Below is a small trained network, with its code and all its weights. Each question gives an input and a target symbol and asks what happens when units are switched off, that is, made to give their printed mean instead of their output.

import numpy as np


def w(rows, s, z=0):
    codes = np.array(rows[::2]) - 128.0
    scale = np.full(codes.shape[1], s)
    scale[-1] = z or s
    return codes * scale


def f(y):
    return np.maximum(y, 0)


def softmax(a):
    e = np.exp(a - a.max(-1, keepdims=True))
    return e / e.sum(-1, keepdims=True)


def log_softmax(a):
    a = a - a.max(-1, keepdims=True)
    return a - np.log(np.exp(a).sum(-1, keepdims=True))


def net(x, mask):
    ids = ['δζθλμστφ'.index(c) for c in x.split()]
    T = len(ids)
    res = E[ids] + P[:T]
    r = res
    for j in range(3):
        rows = slice(4 * j, 4 * j + 4)
        q, k, v = (r @ M[0][rows].T for M in (Q, K, V))
        z = softmax(np.where(np.tri(T) > 0, q @ k.T / 4**0.5, -1e9)) @ v
        o = O[0][rows]
        res = res + np.where(mask[j], z, o[:, -1]) @ o[:, :-1]
    y = f(res @ A[0][:, :-1].T + A[0][:, -1])
    res = res + np.where(mask[3:7], y, B[0][:, -1]) @ B[0][:, :-1]
    return log_softmax(res[-1] @ U[:, :-1].T + U[:, -1])


Q, K, V, O, A, B = {}, {}, {}, {}, {}, {}
E = w([
[64,202,112,229,168,143,219,104,78,181],'δ',
[237,66,89,247,118,167,101,99,66,94],'ζ',
[198,102,162,77,135,57,218,100,109,50],'θ',
[139,85,81,28,201,139,12,126,174,223],'λ',
[55,118,140,61,171,222,140,173,65,82],'μ',
[59,141,135,207,106,87,208,142,193,139],'σ',
[87,187,239,123,128,168,57,137,176,81],'τ',
[137,61,162,63,48,196,246,182,232,212],'φ',
],0.011)
P = w([
[140,59,255,64,222,150,169,36,102,191],'0',
[133,99,146,143,178,121,138,61,182,88],'1',
[140,143,137,132,164,101,120,87,166,109],'2',
[136,161,129,130,142,93,121,123,156,109],'3',
[131,156,105,114,116,98,129,142,142,121],'4',
[138,172,100,110,96,102,123,158,131,132],'5',
[136,175,92,102,72,99,122,175,120,131],'6',
[137,184,88,91,53,101,118,186,101,151],'7',
[140,199,74,83,47,97,138,199,114,143],'8',
],0.0078)
Q[0] = w([
[69,119,132,144,128,165,89,131,171,146],'h0',
[138,80,5,193,201,114,85,94,101,225],'h0',
[180,175,190,187,57,98,235,134,51,24],'h0',
[98,125,92,150,148,191,16,116,168,186],'h0',
[88,168,134,187,126,151,168,109,96,76],'h1',
[74,127,104,43,125,98,27,151,185,135],'h1',
[109,115,79,146,165,95,64,76,136,214],'h1',
[87,60,168,149,113,254,115,200,138,110],'h1',
[64,143,141,173,129,142,145,121,187,104],'h2',
[143,94,196,238,47,157,143,124,126,85],'h2',
[85,126,120,153,136,218,92,176,131,131],'h2',
[134,126,154,163,1,149,192,196,95,84],'h2',
],0.0097)
K[0] = w([
[66,144,132,137,164,123,156,117,168,94],'h0',
[146,59,141,202,239,134,154,24,116,176],'h0',
[180,229,42,150,56,120,109,206,107,127],'h0',
[152,97,197,140,211,176,151,42,160,82],'h0',
[160,209,125,151,211,108,178,103,165,71],'h1',
[139,98,225,118,110,197,50,105,122,187],'h1',
[163,42,201,69,243,153,150,73,34,158],'h1',
[199,176,174,75,143,3,212,101,166,113],'h1',
[73,150,147,200,101,148,113,128,216,153],'h2',
[173,151,58,235,71,134,112,168,195,49],'h2',
[105,129,158,184,148,223,102,185,151,162],'h2',
[112,179,52,151,55,62,154,254,165,64],'h2',
],0.0086)
V[0] = w([
[177,114,113,151,210,61,152,22,139,105],'h0',
[186,117,90,92,180,128,37,123,133,216],'h0',
[101,253,101,244,121,146,62,169,79,135],'h0',
[84,156,54,95,164,100,153,142,145,205],'h0',
[187,127,195,147,144,197,84,75,87,57],'h1',
[229,149,35,223,113,159,157,109,108,176],'h1',
[199,61,120,180,35,69,52,143,223,160],'h1',
[159,36,28,59,192,137,83,130,86,115],'h1',
[55,132,87,146,96,133,137,242,101,122],'h2',
[163,119,214,166,151,106,189,74,202,76],'h2',
[171,63,98,109,99,100,133,100,216,174],'h2',
[213,116,145,131,153,83,174,13,50,120],'h2',
],0.0067)
O[0] = w([
[163,138,139,88,145,79,224,110,153,107,174],'h0',
[102,51,126,137,97,60,177,222,111,67,89],'h0',
[96,55,254,134,132,192,144,129,89,146,35],'h0',
[83,130,102,124,141,96,131,132,123,162,90],'h0',
[171,180,144,138,74,199,173,112,89,90,176],'h1',
[134,163,128,97,68,134,131,129,181,207,47],'h1',
[145,115,157,146,88,54,117,70,56,210,84],'h1',
[101,233,164,100,129,78,101,200,82,133,80],'h1',
[187,154,81,105,177,117,158,111,99,122,40],'h2',
[60,120,153,132,78,186,88,143,87,142,253],'h2',
[152,135,117,171,79,181,103,239,119,102,137],'h2',
[80,74,65,159,64,139,111,126,122,120,215],'h2',
],0.0078,0.0068)
A[0] = w([
[93,14,156,63,128,104,66,72,103,163,130],'n0',
[250,144,112,41,161,32,161,74,159,89,125],'n1',
[119,194,76,61,207,75,63,127,186,145,2],'n2',
[254,113,105,139,222,49,40,138,164,186,13],'n3',
],0.0068,0.0039)
B[0] = w([
[65,225,147,202,166,184,194,163,147,124,191],'n0',
[187,204,142,42,251,81,119,54,160,124,254],'n1',
[151,103,151,155,104,86,154,91,52,227,205],'n2',
[122,46,247,141,73,254,188,177,45,136,155],'n3',
],0.009,0.0024)
U = w([
[71,214,122,254,168,84,231,123,161,176,186],'δ',
[135,63,127,33,74,167,138,204,249,168,66],'ζ',
[65,126,72,154,108,73,32,64,115,143,21],'θ',
[72,100,156,113,121,46,149,182,114,111,113],'λ',
[211,196,112,81,177,71,144,69,165,116,197],'μ',
[131,154,178,78,67,120,169,110,101,166,3],'σ',
[54,160,139,91,151,187,10,194,124,74,164],'τ',
[184,42,87,185,91,146,157,109,44,112,132],'φ',
],0.0086,0.0037)

Each question gives the input, a string of symbols that net reads in full, and the target symbol t.
The units are the heads (4 rows each of Q, K, V and O) and the neurons (one row each of A and B). Each row of codes is followed by its name. A weight is (code - 128) times the scale printed after its matrix; where a second scale follows, it is the last column's (O, A, B and U).
mask holds one flag per unit, heads first, then neurons. A switched-off unit (its flag False) gives its mean, the last column of its rows in O or B, instead of its output. The means were averaged over made-up inputs and are rounded, as every weight is.
A unit's drop is (log p(t) with every unit on - log p(t) with that unit switched off) / (log p(t) with every unit on - log p(t) with every unit switched off).
The circuit of an input: a set's keep is (log p(t) with only the set's units on - log p(t) with every unit switched off) / (log p(t) with every unit on - log p(t) with every unit switched off). Starting from all 7 units, units are removed one at a time, each time the one whose removal leaves the highest keep (on an exact tie, the one counted first), for as long as the keep stays at least 0.8.
circuit, biggest first: the units of the circuit, biggest drop first
most important unit: the unit with the biggest drop
k most important neurons: the k neurons with the biggest drops, biggest first
which heads matter: for each layer, one digit per head in row order, 1 if its drop is at least 0.15 and else 0, layers parted by /
drop when u is switched off: that unit's drop, to one decimal
input μ ζ φ σ λ λ, target μ: circuit, biggest first	[h2]
input θ θ μ θ, target τ: which heads matter	011
input θ σ μ θ θ σ θ, target δ: which heads matter	111
input δ θ τ θ δ θ σ λ, target δ: circuit, biggest first	[n0 h2 h0]
input μ σ μ, target δ: circuit, biggest first	[n0 h1 h2]
input σ τ λ θ θ λ, target σ: 2 most important neurons	[n3 n2]
input θ θ θ μ σ θ λ θ, target λ: which heads matter	110
input θ ζ θ δ θ, target ζ: circuit, biggest first	[h2 h1]
input τ θ θ δ θ τ τ θ, target φ: circuit, biggest first	[h1 h2]
input θ ζ θ, target σ: which heads matter	011
input ζ δ μ σ δ θ δ λ θ, target ζ: which heads matter	110
input φ τ δ τ τ λ θ τ λ, target φ: 2 most important neurons	[n2 n3]
input θ μ τ θ θ λ θ ζ θ, target σ: which heads matter	110
input ζ θ μ τ τ θ λ, target ζ: which heads matter	111
input τ σ θ λ θ, target λ: which heads matter	101
input τ θ ζ θ τ τ θ, target φ: circuit, biggest first	[h2 h1]
input θ δ λ τ λ θ τ θ θ, target μ: circuit, biggest first	[n1]
input θ φ τ θ λ, target θ: which heads matter	101
input θ θ θ τ θ τ ζ θ λ, target θ: drop when h2 is switched off	3.4
input λ θ τ μ θ, target τ: drop when h0 is switched off	0.1
input θ φ θ, target θ: most important unit	h2
input σ θ λ θ λ, target σ: drop when h1 is switched off	0.3
